Below is a small trained network, with its code and all its weights. Each question gives an input and a class and asks what happens when units are switched off, that is, made to give their printed mean instead of their output.

import numpy as np


def w(rows, s, z=0):
    codes = np.array(rows[::2]) - 128.0
    scale = np.full(codes.shape[1], s)
    scale[-1] = z or s
    return codes * scale


def norm(h):
    return h / np.sqrt((h * h).mean(-1, keepdims=True) + 1e-5)


def f(y):
    return np.maximum(y, 0)


def log_softmax(a):
    a = a - a.max(-1, keepdims=True)
    return a - np.log(np.exp(a).sum(-1, keepdims=True))


def net(x, mask):
    res = np.array(x, float).reshape(1, 5) / 4 @ E
    u = 0
    for l in range(2):
        y = f(norm(res) @ A[l][:, :-1].T + A[l][:, -1])
        res = res + np.where(mask[u : u + 9], y, B[l][:, -1]) @ B[l][:, :-1]
        u += 9
    return log_softmax(norm(res)[-1] @ U[:, :-1].T + U[:, -1])


A, B = {}, {}
E = w([
[174,231,117,159,54,246,104],'x0',
[108,115,26,86,18,128,237],'x1',
[2,232,88,208,113,84,78],'x2',
[130,125,127,133,127,126,128],'x3',
[129,125,127,136,132,131,131],'x4',
],0.0094)
A[0] = w([
[93,84,69,108,76,87,197,85],'L0N1',
[59,192,124,187,119,124,80,28],'L0N2',
[182,188,143,156,96,214,88,93],'L0N3',
[125,103,154,137,197,82,99,208],'L0N4',
[161,145,175,141,157,162,87,58],'L0N5',
[168,157,66,160,50,192,160,3],'L0N6',
[210,115,153,106,130,159,108,148],'L0N7',
[120,188,118,59,127,137,159,84],'L0N8',
[7,171,104,182,109,86,110,137],'L0N9',
],0.016,0.004)
B[0] = w([
[148,184,99,120,224,150,171,221],'L0N1',
[63,170,163,55,173,249,163,218],'L0N2',
[160,161,86,154,220,117,136,242],'L0N3',
[121,117,157,122,32,195,163,228],'L0N4',
[146,105,105,178,154,59,97,193],'L0N5',
[103,65,199,127,34,129,106,229],'L0N6',
[189,161,113,139,85,63,161,215],'L0N7',
[138,104,134,147,90,138,131,159],'L0N8',
[137,123,58,212,95,47,59,251],'L0N9',
],0.02,0.012)
A[1] = w([
[156,144,110,129,144,145,139,151],'L1N1',
[18,118,138,176,30,137,74,84],'L1N2',
[108,77,185,89,4,166,98,62],'L1N3',
[122,112,135,114,10,161,101,238],'L1N4',
[100,202,79,71,135,88,107,183],'L1N5',
[67,157,58,158,110,45,136,2],'L1N6',
[133,97,105,135,59,80,131,143],'L1N7',
[153,91,90,122,175,68,79,63],'L1N8',
[41,165,103,124,190,128,59,15],'L1N9',
],0.021,0.0035)
B[1] = w([
[93,99,84,81,134,108,77,162],'L1N1',
[53,161,47,111,199,62,184,251],'L1N2',
[254,145,104,164,118,177,68,239],'L1N3',
[37,86,212,99,79,61,165,248],'L1N4',
[149,77,145,114,80,157,155,172],'L1N5',
[224,145,139,160,103,112,86,190],'L1N6',
[84,114,152,127,165,203,116,200],'L1N7',
[83,178,68,150,46,123,102,158],'L1N8',
[163,98,223,102,127,185,109,194],'L1N9',
],0.025,0.018)
U = w([
[145,58,231,118,50,130,139,153],'0',
[216,183,44,185,116,90,47,157],'1',
[4,159,118,131,173,51,138,246],'2',
[123,165,198,101,232,238,39,1],'3',
[163,102,61,17,204,151,198,34],'4',
],0.016,0.0022)

Each question gives the input, the list of numbers given to net, and the class t.
The units are the neurons (one row each of A and B). Each row of codes is followed by its name. A weight is (code - 128) times the scale printed after its matrix; where a second scale follows, it is the last column's (A, B and U).
mask holds one flag per neuron, layer by layer. A switched-off neuron (its flag False) gives its mean, the last column of its row in B, instead of its output. The means were averaged over made-up inputs and are rounded, as every weight is.
A unit's drop is (log p(t) with every unit on - log p(t) with that unit switched off) / (log p(t) with every unit on - log p(t) with every unit switched off).
The circuit of an input: a set's keep is (log p(t) with only the set's units on - log p(t) with every unit switched off) / (log p(t) with every unit on - log p(t) with every unit switched off). Starting from the 12 units with the biggest drops (on a tie, the unit counted first), units are removed one at a time, each time the one whose removal leaves the highest keep (on an exact tie, the one counted first), for as long as the keep stays at least 0.8.
units of the circuit, in order: the units of the circuit, biggest drop first
most important unit: the unit with the biggest drop
k most important neurons: the k neurons with the biggest drops, biggest first
top k neurons in layer l: the k neurons of layer l with the biggest drops, biggest first
input [-8,2,-2,-2,-6], class 4: units of the circuit, in order	[L0N9; L1N4]
input [8,1,6,-7,5], class 2: 4 most important neurons	[L0N6; L0N1; L1N2; L1N3]
input [5,8,1,-1,-4], class 2: units of the circuit, in order	[L0N6; L1N2]
input [-5,6,0,-3,4], class 4: most important unit	L0N1
input [1,-4,-5,-4,7], class 1: 4 most important neurons	[L0N6; L1N4; L0N5; L1N2]
input [-4,1,-8,2,1], class 4: units of the circuit, in order	[L1N4; L1N3]
input [3,-7,-8,-4,4], class 1: 2 most important neurons	[L1N4; L1N2]
input [-5,0,0,1,4], class 0: 3 most important neurons	[L0N3; L0N4; L0N9]
input [-3,-4,0,1,5], class 0: top 2 neurons in layer 1	[L1N4; L1N3]
input [8,3,1,-4,-8], class 2: units of the circuit, in order	[L1N2; L0N6]
input [-1,-8,-2,-3,0], class 0: 2 most important neurons	[L0N4; L0N9]
input [-4,-6,0,8,-1], class 0: 3 most important neurons	[L1N4; L0N4; L0N9]
input [-2,6,-6,1,-4], class 4: 4 most important neurons	[L0N1; L0N9; L1N4; L1N3]
input [-7,-6,-1,1,1], class 0: 3 most important neurons	[L1N4; L0N4; L0N9]
input [-2,8,-8,-4,-2], class 4: 4 most important neurons	[L0N1; L0N9; L1N4; L1N3]
input [-3,2,-4,-1,4], class 4: most important unit	L0N9
input [3,1,3,-7,4], class 2: 2 most important neurons	[L0N6; L0N1]
input [0,4,4,-8,6], class 1: top 3 neurons in layer 0	[L0N9; L0N4; L0N1]
input [-5,2,8,7,2], class 1: top 2 neurons in layer 1	[L1N6; L1N4]
input [8,-3,-6,-7,-2], class 1: most important unit	L0N3
